386,348,978,236,331 → 978
30,90,13,43,61 → 13
7862,5079,2917,5207,5146 → 2917
32,28,81,58,8 → 81
4181,8316,9986,3237,2286 → 9986
76,12,25,20,7 → 25
---
[-10  30  -8 -28  20  -4] ans = -8
[-34 -19 -13 -14] ans = -13
[ -1  38 -23 -34 -40] ans = -23
[-33  23 -22 -26] ans = -22
[ 11 -19  23  29  -5 -16  -8] ans = 23
[-24   3 -12  -4  -3  39   6] ans = -12
---
227,119,21,220 Out: 220

79,591,753,575,884 Out: 575

4,2,6,5
6,8,4,4
Out: 5

-25,40,1,30,-23,-1 Out: 30

5,5,6,2,3,8 Out: 2

116,178,9,226 Out: 226

24,121,3,178,106
76,87,7,207,61
87,82,11,208,55
Out: 178

440,833,123,720,684 Out: 720

34,16,83,92,79 Out: 92
---
(85.63, -133.37, 134.16, -73.97, -44.56, -173.42, -94.01) Answer: -73.97
(-12.573, 5.620, 12.309, -14.934, 4.551) Answer: 4.551
(1.364, -0.436, -1.985, 1.598, -0.593, -0.782, 1.753) Answer: -0.436
(1.1, -1.4, -1.2, -2.0, 0.1, -0.3, -1.3) Answer: -1.2
((-10.19, 80.60, -41.48, -74.29, -58.41, 145.77, 67.58), (84.78, -110.02, -100.32, 43.20, -25.19, 152.43, 26.65), (148.23, 245.32, 39.55, -28.98, -138.68, -16.66, -10.83)) Answer: -10.19
(0.01, -0.15, 0.17, 0.04, 0.11) Answer: 0.04
---
[ -6  -5   2 -32 -13] Answer: -32
[ 13 -13 -19 -28] Answer: -19
[ 19  -6 -31  29 -16   0] Answer: -16
[-18 -10 -11  33  12   7] Answer: 12
[  4  38  -7 -13 -17  -4] Answer: -17
[ 25   4  29  25 -23 -19  27] Answer: -19
[-16  13  -6  24 -39] Answer: 24
[ 38 -36  21 -17  17] Answer: -17
[  2  30  32   3 -12  22   8] Answer: 22
[-25  27 -29 -11  23   3   0] Answer: 3
---
[[ -9  21 -31 -12]
 [-22 -20 -27 -17]
 [-28  31  -5   7]] yields -31

[[ 18 -16   9 -10  32]
 [  5 -13  31  -5   5]
 [-19  12 -20  15 -27]] yields 9

[[-11 -28   6  -1]
 [ -2  23   9  21]
 [-11 -10  11  -5]] yields 6

[[  3  -8 -10  -6  19   5]
 [-25  11 -31   7 -10 -15]
 [ 21 -16  -3  -2  33   4]] yields -10

[[  0 -19  10   2 -14]
 [ 27 -35   0 -23 -32]
 [ 39  22   6  12  13]] yields 10

[[ 11  -5  -4  -2  -1  16]
 [ 37  14   2 -14   3   3]
 [ 16  12  -7  -2 -23   6]] yields -4

[[ 34 -16 -14   0   6]
 [ -7 -12   1   1  -5]
 [ -1  21   6  23 -23]] yields -14

[[ -6  11  -8  -8]
 [-39  24   1  16]
 [-11 -14 -12 -30]] yields -8

[[ 17  30  -7 -17  28   0 -35]
 [-30 -14  15  16  -9   1  21]
 [-24 -19   4   5 -22  12  25]] yields -7

[[ 31  -1  12  14  -6]
 [-36  10   1  -1  -2]
 [-19 -21   1  -1  25]] yields 12
---
0.048,-0.135,-0.202,0.027
0.192,-0.131,-0.116,-0.110
-0.093,0.110,0.215,0.025
--> 0.025

17.0,12.6,7.7,-15.6,-11.5,9.4,12.9
6.9,18.4,14.9,1.8,2.7,2.9,6.7
13.1,15.2,11.5,-11.6,-7.6,8.8,10.3
--> 10.3

-0.07,-0.05,-0.14,-0.11,0.01,-0.11
-0.07,-0.01,-0.09,-0.11,0.18,-0.15
-0.18,0.02,0.01,-0.02,0.05,-0.03
--> -0.03

0.06,-0.19,-0.03,-0.09,-0.01,0.18,-0.18
0.06,-0.19,-0.04,-0.07,-0.01,0.19,-0.14
0.06,-0.20,-0.02,-0.08,-0.02,0.20,-0.22
--> -0.22

-8.772,3.478,-10.921,14.789
-6.529,-18.148,-4.378,-8.367
-11.015,-13.823,-8.740,3.211
--> 3.211

8.22,-0.93,19.28,0.77
4.38,-6.29,17.64,-18.52
17.03,-8.09,-7.04,-12.53
--> -12.53
